Here is a tiny trained network, its code and every weight. The questions are about switching its units off for an input and a class, where a switched-off unit gives its printed mean instead of its output.

import numpy as np


def w(rows, s, z=0):
    codes = np.array(rows[::2]) - 128.0
    scale = np.full(codes.shape[1], s)
    scale[-1] = z or s
    return codes * scale


def norm(h):
    return h / np.sqrt((h * h).mean(-1, keepdims=True) + 1e-5)


def f(y):
    return np.maximum(y, 0)


def log_softmax(a):
    a = a - a.max(-1, keepdims=True)
    return a - np.log(np.exp(a).sum(-1, keepdims=True))


def net(x, mask):
    res = np.array(x, float).reshape(1, 2) / 4 @ E
    u = 0
    for l in range(2):
        y = f(norm(res) @ A[l][:, :-1].T + A[l][:, -1])
        res = res + np.where(mask[u : u + 4], y, B[l][:, -1]) @ B[l][:, :-1]
        u += 4
    return log_softmax(norm(res)[-1] @ U[:, :-1].T + U[:, -1])


A, B = {}, {}
E = w([
[6,53,115,128,133,205],'x0',
[75,225,255,120,174,142],'x1',
],0.0079)
A[0] = w([
[88,193,197,135,168,222,3],'L0N0',
[105,184,183,120,153,170,50],'L0N1',
[149,79,70,179,85,131,34],'L0N2',
[28,60,163,133,133,253,4],'L0N3',
],0.0077,0.0027)
B[0] = w([
[173,24,171,65,181,222,216],'L0N0',
[207,78,74,95,192,116,193],'L0N1',
[133,182,249,33,135,205,186],'L0N2',
[118,125,25,255,72,34,255],'L0N3',
],0.007)
A[1] = w([
[254,239,121,116,117,25,67],'L1N0',
[224,71,38,118,21,155,107],'L1N1',
[193,36,68,6,86,214,3],'L1N2',
[164,67,152,75,193,219,224],'L1N3',
],0.0085,0.0033)
B[1] = w([
[2,27,47,192,94,178,254],'L1N0',
[151,196,214,111,186,150,243],'L1N1',
[164,200,211,58,168,32,215],'L1N2',
[241,243,127,13,31,79,236],'L1N3',
],0.0079,0.0089)
U = w([
[202,234,192,3,125,101,250],'0',
[86,73,71,214,86,133,6],'1',
],0.011,0.0013)

Each question gives the input, the list of numbers given to net, and the class t.
The units are the neurons (one row each of A and B). Each row of codes is followed by its name. A weight is (code - 128) times the scale printed after its matrix; where a second scale follows, it is the last column's (A, B and U).
mask holds one flag per neuron, layer by layer. A switched-off neuron (its flag False) gives its mean, the last column of its row in B, instead of its output. The means were averaged over made-up inputs and are rounded, as every weight is.
A unit's drop is (log p(t) with every unit on - log p(t) with that unit switched off) / (log p(t) with every unit on - log p(t) with every unit switched off).
most important unit: the unit with the biggest drop
k most important neurons: the k neurons with the biggest drops, biggest first
k most important neurons of layer l: the k neurons of layer l with the biggest drops, biggest first
drop of u: that unit's drop, to one decimal
input [6,2], class 1: most important unit -> L0N3
input [8,-8], class 0: 4 most important neurons -> (L0N2, L1N0, L1N2, L1N1)
input [6,-7], class 0: 2 most important neurons -> (L0N2, L1N0)
input [-7,-3], class 1: 2 most important neurons -> (L1N0, L0N0)
input [-6,5], class 1: 3 most important neurons -> (L1N0, L0N2, L1N2)
input [-5,4], class 1: 2 most important neurons of layer 1 -> (L1N0, L1N2)
input [-7,4], class 1: drop of L1N0 -> 0.6
input [5,-7], class 0: drop of L1N2 -> 0.0
input [4,1], class 1: drop of L0N0 -> 0.0
input [-8,5], class 1: drop of L1N0 -> 0.8
